Below are the code and all the weights of a small trained network. Each question names an input and a target symbol and asks about switching units off, where a switched-off unit gives its printed mean instead of its output.

import numpy as np


def w(rows, s, z=0):
    codes = np.array(rows[::2]) - 128.0
    scale = np.full(codes.shape[1], s)
    scale[-1] = z or s
    return codes * scale


def f(y):
    return np.maximum(y, 0)


def softmax(a):
    e = np.exp(a - a.max(-1, keepdims=True))
    return e / e.sum(-1, keepdims=True)


def log_softmax(a):
    a = a - a.max(-1, keepdims=True)
    return a - np.log(np.exp(a).sum(-1, keepdims=True))


def net(x, mask):
    ids = ['ΓΘΠΣΨΩαβδεζηλμξφ'.index(c) for c in x.split()]
    T = len(ids)
    res = E[ids] + P[:T]
    u = 0
    for l in range(2):
        r = res
        for j in range(3):
            rows = slice(2 * j, 2 * j + 2)
            q, k, v = (r @ M[l][rows].T for M in (Q, K, V))
            z = softmax(np.where(np.tri(T) > 0, q @ k.T / 2**0.5, -1e9)) @ v
            o = O[l][rows]
            res = res + np.where(mask[u + j], z, o[:, -1]) @ o[:, :-1]
        u += 3
        y = f(res @ A[l][:, :-1].T + A[l][:, -1])
        res = res + np.where(mask[u : u + 4], y, B[l][:, -1]) @ B[l][:, :-1]
        u += 4
    return log_softmax(res[-1] @ U[:, :-1].T + U[:, -1])


Q, K, V, O, A, B = {}, {}, {}, {}, {}, {}
E = w([
[58,98,131,101,209,113,158,74,99,155,172,135],'Γ',
[127,43,153,113,143,118,118,60,93,104,102,172],'Θ',
[81,150,171,103,184,98,101,42,22,161,151,159],'Π',
[167,194,137,5,45,95,233,139,125,104,146,185],'Σ',
[117,118,126,108,84,164,47,125,102,164,128,116],'Ψ',
[73,68,138,144,86,147,94,111,75,127,142,198],'Ω',
[74,144,112,124,146,118,66,71,137,150,203,71],'α',
[90,152,95,129,149,131,96,77,80,164,178,162],'β',
[122,86,85,106,126,104,60,163,171,119,82,152],'δ',
[93,147,180,133,213,117,72,209,92,163,197,178],'ε',
[55,113,168,176,81,137,80,111,125,175,129,90],'ζ',
[52,175,154,197,190,53,121,95,105,177,121,102],'η',
[193,61,103,196,122,154,72,119,194,88,212,123],'λ',
[110,107,150,166,181,69,98,204,191,110,151,96],'μ',
[176,133,194,203,66,117,47,97,96,119,127,161],'ξ',
[179,68,136,227,143,88,112,60,122,131,134,126],'φ',
],0.019)
P = w([
[104,126,111,147,236,197,110,111,62,2,87,39],'0',
[91,123,126,146,224,214,113,109,91,49,91,82],'1',
[96,122,131,138,208,208,111,102,106,84,86,105],'2',
[104,105,128,124,197,181,110,102,114,104,96,104],'3',
[107,100,127,135,167,167,107,105,121,116,104,119],'4',
[116,91,127,135,155,148,109,114,125,129,115,122],'5',
[124,90,124,135,137,127,108,113,128,142,127,122],'6',
[128,81,130,140,116,107,109,125,125,149,138,124],'7',
[136,71,130,144,94,90,110,129,125,156,149,136],'8',
[140,69,135,153,68,76,108,135,126,164,165,139],'9',
[149,62,126,150,61,55,111,137,123,172,176,142],'10',
[154,60,134,154,38,45,115,148,122,184,194,146],'11',
],0.0097)
Q[0] = w([
[116,150,88,169,125,150,179,138,140,118,138,98],'L0H0',
[141,114,148,116,119,117,130,125,144,145,121,133],'L0H0',
[116,55,121,40,117,92,106,71,105,162,143,144],'L0H1',
[81,47,109,240,175,107,2,103,105,147,171,144],'L0H1',
[138,192,103,58,96,125,131,119,171,150,124,114],'L0H2',
[137,93,141,61,111,136,141,108,114,129,172,74],'L0H2',
],0.014)
K[0] = w([
[102,94,130,152,160,141,94,114,149,161,133,149],'L0H0',
[107,100,142,122,131,160,166,132,107,155,158,121],'L0H0',
[134,98,85,74,64,56,140,142,107,189,215,189],'L0H1',
[159,74,174,208,120,19,34,144,180,255,166,138],'L0H1',
[158,191,102,97,147,242,225,136,91,58,90,99],'L0H2',
[147,121,132,66,82,107,157,149,76,93,120,117],'L0H2',
],0.0098)
V[0] = w([
[130,195,162,119,88,175,172,101,151,119,157,125],'L0H0',
[89,115,108,197,163,150,68,115,124,109,139,125],'L0H0',
[162,52,172,163,113,101,143,132,152,101,17,109],'L0H1',
[60,99,2,111,69,160,105,125,104,168,112,108],'L0H1',
[173,137,169,113,140,117,105,119,86,105,133,48],'L0H2',
[97,81,114,176,159,122,64,146,118,136,104,136],'L0H2',
],0.0098)
O[0] = w([
[148,123,120,154,54,148,131,159,99,131,117,35,58],'L0H0',
[85,69,112,110,133,92,59,74,148,123,89,222,252],'L0H0',
[128,188,233,215,91,199,181,150,163,115,104,163,206],'L0H1',
[71,68,6,164,2,148,101,139,55,71,156,173,76],'L0H1',
[114,144,81,88,108,226,146,102,170,237,67,122,165],'L0H2',
[87,151,201,31,140,217,113,188,120,133,197,130,239],'L0H2',
],0.0078,0.012)
A[0] = w([
[129,3,138,141,53,191,50,133,170,119,119,152,156],'L0N0',
[227,59,158,54,57,173,54,191,129,102,73,154,219],'L0N1',
[129,88,114,113,128,87,99,42,231,146,107,134,255],'L0N2',
[195,161,150,162,115,167,177,124,107,95,78,117,41],'L0N3',
],0.0066,0.0047)
B[0] = w([
[161,123,166,51,192,103,76,158,122,200,106,85,212],'L0N0',
[86,229,49,168,153,110,154,91,134,70,244,140,165],'L0N1',
[111,122,176,122,244,101,138,229,84,126,191,135,250],'L0N2',
[101,76,140,134,254,90,114,202,60,65,76,192,133],'L0N3',
],0.0076,0.014)
Q[1] = w([
[71,129,121,67,145,28,146,171,5,166,156,82],'L1H0',
[179,122,65,109,121,120,168,117,153,86,128,153],'L1H0',
[47,187,219,120,186,106,75,118,146,157,182,210],'L1H1',
[141,208,164,200,103,170,180,96,226,117,96,56],'L1H1',
[168,82,59,99,81,128,128,51,69,103,69,83],'L1H2',
[194,219,172,144,86,209,157,108,162,131,80,115],'L1H2',
],0.011)
K[1] = w([
[126,116,149,132,79,74,149,133,139,165,189,107],'L1H0',
[98,133,102,56,145,140,104,93,123,117,93,155],'L1H0',
[219,102,153,149,87,52,189,142,120,134,143,145],'L1H1',
[143,81,152,128,195,248,94,104,104,86,117,154],'L1H1',
[35,125,117,109,147,172,83,126,124,130,109,106],'L1H2',
[135,91,130,171,185,211,120,75,121,93,161,112],'L1H2',
],0.012)
V[1] = w([
[82,116,164,111,103,131,199,115,24,140,177,213],'L1H0',
[226,114,69,176,198,181,125,113,143,45,254,203],'L1H0',
[33,184,145,248,161,120,145,79,191,134,105,77],'L1H1',
[40,252,108,53,104,59,170,99,165,64,145,123],'L1H1',
[129,24,130,113,147,92,168,25,61,133,149,95],'L1H2',
[221,246,129,140,101,105,60,53,60,165,91,159],'L1H2',
],0.0078)
O[1] = w([
[127,203,161,101,145,177,62,80,90,48,107,111,188],'L1H0',
[42,147,99,205,183,126,161,125,202,118,48,27,229],'L1H0',
[43,178,176,139,105,58,160,123,144,84,222,176,166],'L1H1',
[35,138,147,139,142,138,166,232,45,126,121,148,6],'L1H1',
[130,117,142,67,109,79,249,94,145,93,117,57,105],'L1H2',
[37,214,180,77,134,154,107,104,145,174,34,143,40],'L1H2',
],0.011,0.012)
A[1] = w([
[161,11,132,150,149,11,102,161,254,78,148,183,118],'L1N0',
[124,131,112,165,181,10,85,44,85,27,124,164,202],'L1N1',
[36,74,136,150,152,101,41,61,140,224,127,229,72],'L1N2',
[174,38,49,130,138,154,118,11,211,145,87,150,2],'L1N3',
],0.0056,0.0032)
B[1] = w([
[135,208,171,130,55,163,133,94,72,187,78,85,251],'L1N0',
[80,84,50,81,109,215,148,196,224,139,150,147,226],'L1N1',
[204,165,112,146,54,62,191,104,109,102,119,68,227],'L1N2',
[83,171,135,121,55,1,122,206,97,106,78,56,185],'L1N3',
],0.0083,0.025)
U = w([
[125,50,161,163,141,150,132,113,148,113,86,171,191],'Γ',
[156,122,98,116,112,97,138,173,123,78,28,174,180],'Θ',
[210,110,138,114,152,99,108,97,90,120,116,169,151],'Π',
[77,75,105,190,143,61,108,130,144,160,109,134,90],'Σ',
[128,155,125,138,105,133,137,131,91,80,97,128,68],'Ψ',
[105,191,140,146,192,21,113,114,68,154,83,198,108],'Ω',
[109,148,67,132,111,171,133,91,94,193,66,168,141],'α',
[183,94,128,136,253,56,99,128,177,164,151,151,54],'β',
[78,63,204,93,101,48,85,234,184,85,127,179,111],'δ',
[165,107,83,204,98,147,171,159,120,184,140,154,168],'ε',
[167,81,117,172,128,139,159,113,137,50,145,106,89],'ζ',
[107,105,138,107,165,137,153,48,97,179,118,136,83],'η',
[157,130,146,91,144,79,137,161,109,143,125,109,2],'λ',
[55,38,149,119,44,191,64,142,159,146,50,163,157],'μ',
[168,128,120,96,87,116,151,79,209,152,104,128,150],'ξ',
[145,119,91,197,128,104,85,151,127,51,78,177,182],'φ',
],0.0054,0.0095)

Each question gives the input, a string of symbols that net reads in full, and the target symbol t.
The units are the heads (2 rows each of Q, K, V and O) and the neurons (one row each of A and B). Each row of codes is followed by its name. A weight is (code - 128) times the scale printed after its matrix; where a second scale follows, it is the last column's (O, A, B and U).
mask holds one flag per unit, layer by layer, with each layer's heads first. A switched-off unit (its flag False) gives its mean, the last column of its rows in O or B, instead of its output. The means were averaged over made-up inputs and are rounded, as every weight is.
A unit's drop is (log p(t) with every unit on - log p(t) with that unit switched off) / (log p(t) with every unit on - log p(t) with every unit switched off).
The circuit of an input: a set's keep is (log p(t) with only the set's units on - log p(t) with every unit switched off) / (log p(t) with every unit on - log p(t) with every unit switched off). Starting from the 12 units with the biggest drops (on a tie, the unit counted first), units are removed one at a time, each time the one whose removal leaves the highest keep (on an exact tie, the one counted first), for as long as the keep stays at least 0.8.
units of the circuit, in order: the units of the circuit, biggest drop first
unit that matters most: the unit with the biggest drop
top k neurons: the k neurons with the biggest drops, biggest first
which heads matter: for each layer, one digit per head in row order, 1 if its drop is at least 0.15 and else 0, layers parted by /
input Ψ Π Θ ζ ζ Ω Γ λ η η Γ, target δ: unit that matters most => L0N0
input δ φ ε ε Γ δ ε η β ζ η ζ, target δ: which heads matter => 000 / 110
input Γ ε ζ Γ, target Π: units of the circuit, in order => (L1H0 L0N0 L0H1)
input Γ μ ε Π Γ α η, target δ: units of the circuit, in order => (L1H1 L1N0)
input φ φ Γ Σ Γ Ω, target Ψ: units of the circuit, in order => (L0H0 L1H0 L0H1)
input μ α φ, target ξ: units of the circuit, in order => (L1H1 L0H1 L0N1)
input Γ φ μ μ μ Σ ξ Ψ φ η ζ, target μ: which heads matter => 111 / 010
input φ δ η η φ Σ μ Γ Θ φ μ Ω, target Ψ: which heads matter => 101 / 111
input ζ Γ Γ Γ φ α Θ β μ, target ε: units of the circuit, in order => (L1H2 L1N0)
input φ η η α Θ, target δ: units of the circuit, in order => (L0H1 L1H1)
input μ Γ Ω, target ε: units of the circuit, in order => (L1H2 L1H0)
input φ Ψ φ ζ Γ φ Γ Ψ ξ β, target Ω: units of the circuit, in order => (L1H2 L1N1)
input φ φ λ Θ η ζ φ η η ε, target δ: which heads matter => 010 / 110
input Θ φ Γ φ Ω β ε, target β: top neuron => (L1N0)
input μ Γ μ μ Ψ Γ φ φ Γ Π Ω Γ, target μ: which heads matter => 011 / 100
input Γ Γ φ μ φ η Ω, target ξ: which heads matter => 010 / 010
input ζ β β η μ ε Γ φ Θ Θ μ β, target ε: which heads matter => 000 / 001
input μ ζ Ψ, target ε: units of the circuit, in order => (L1H2 L1H0)
input ε μ Γ Ω Σ Ψ, target ε: units of the circuit, in order => (L0H0 L1H0)
input η η ξ Ψ Γ, target Ω: which heads matter => 000 / 011
input Γ φ Π λ ξ φ φ φ Ψ Γ ε β, target β: units of the circuit, in order => (L0H1 L1N0 L1H1)
input φ η Γ δ β Γ η Π Ω, target δ: units of the circuit, in order => (L1H1)
input φ ε λ Γ β η η Ψ ζ, target δ: units of the circuit, in order => (L1H1 L0N0)
input φ β μ Σ ζ Σ, target Π: top 4 neurons => (L0N0 L0N3 L0N2 L1N3)
input Γ μ ζ φ ε Θ Π ξ, target Ω: units of the circuit, in order => (L1H2 L0N1 L1H1)
input μ Γ ζ λ ε Γ, target Σ: units of the circuit, in order => (L1H0 L0N1)
input Γ φ μ μ Γ φ Θ Ω ζ β, target Π: top neuron => (L0N0)
input δ η Ω η Ω Ψ, target δ: which heads matter => 000 / 010
input Γ λ λ φ η λ α η ζ ξ μ, target Ω: which heads matter => 000 / 001
input λ Π Γ Σ φ, target Γ: which heads matter => 011 / 010
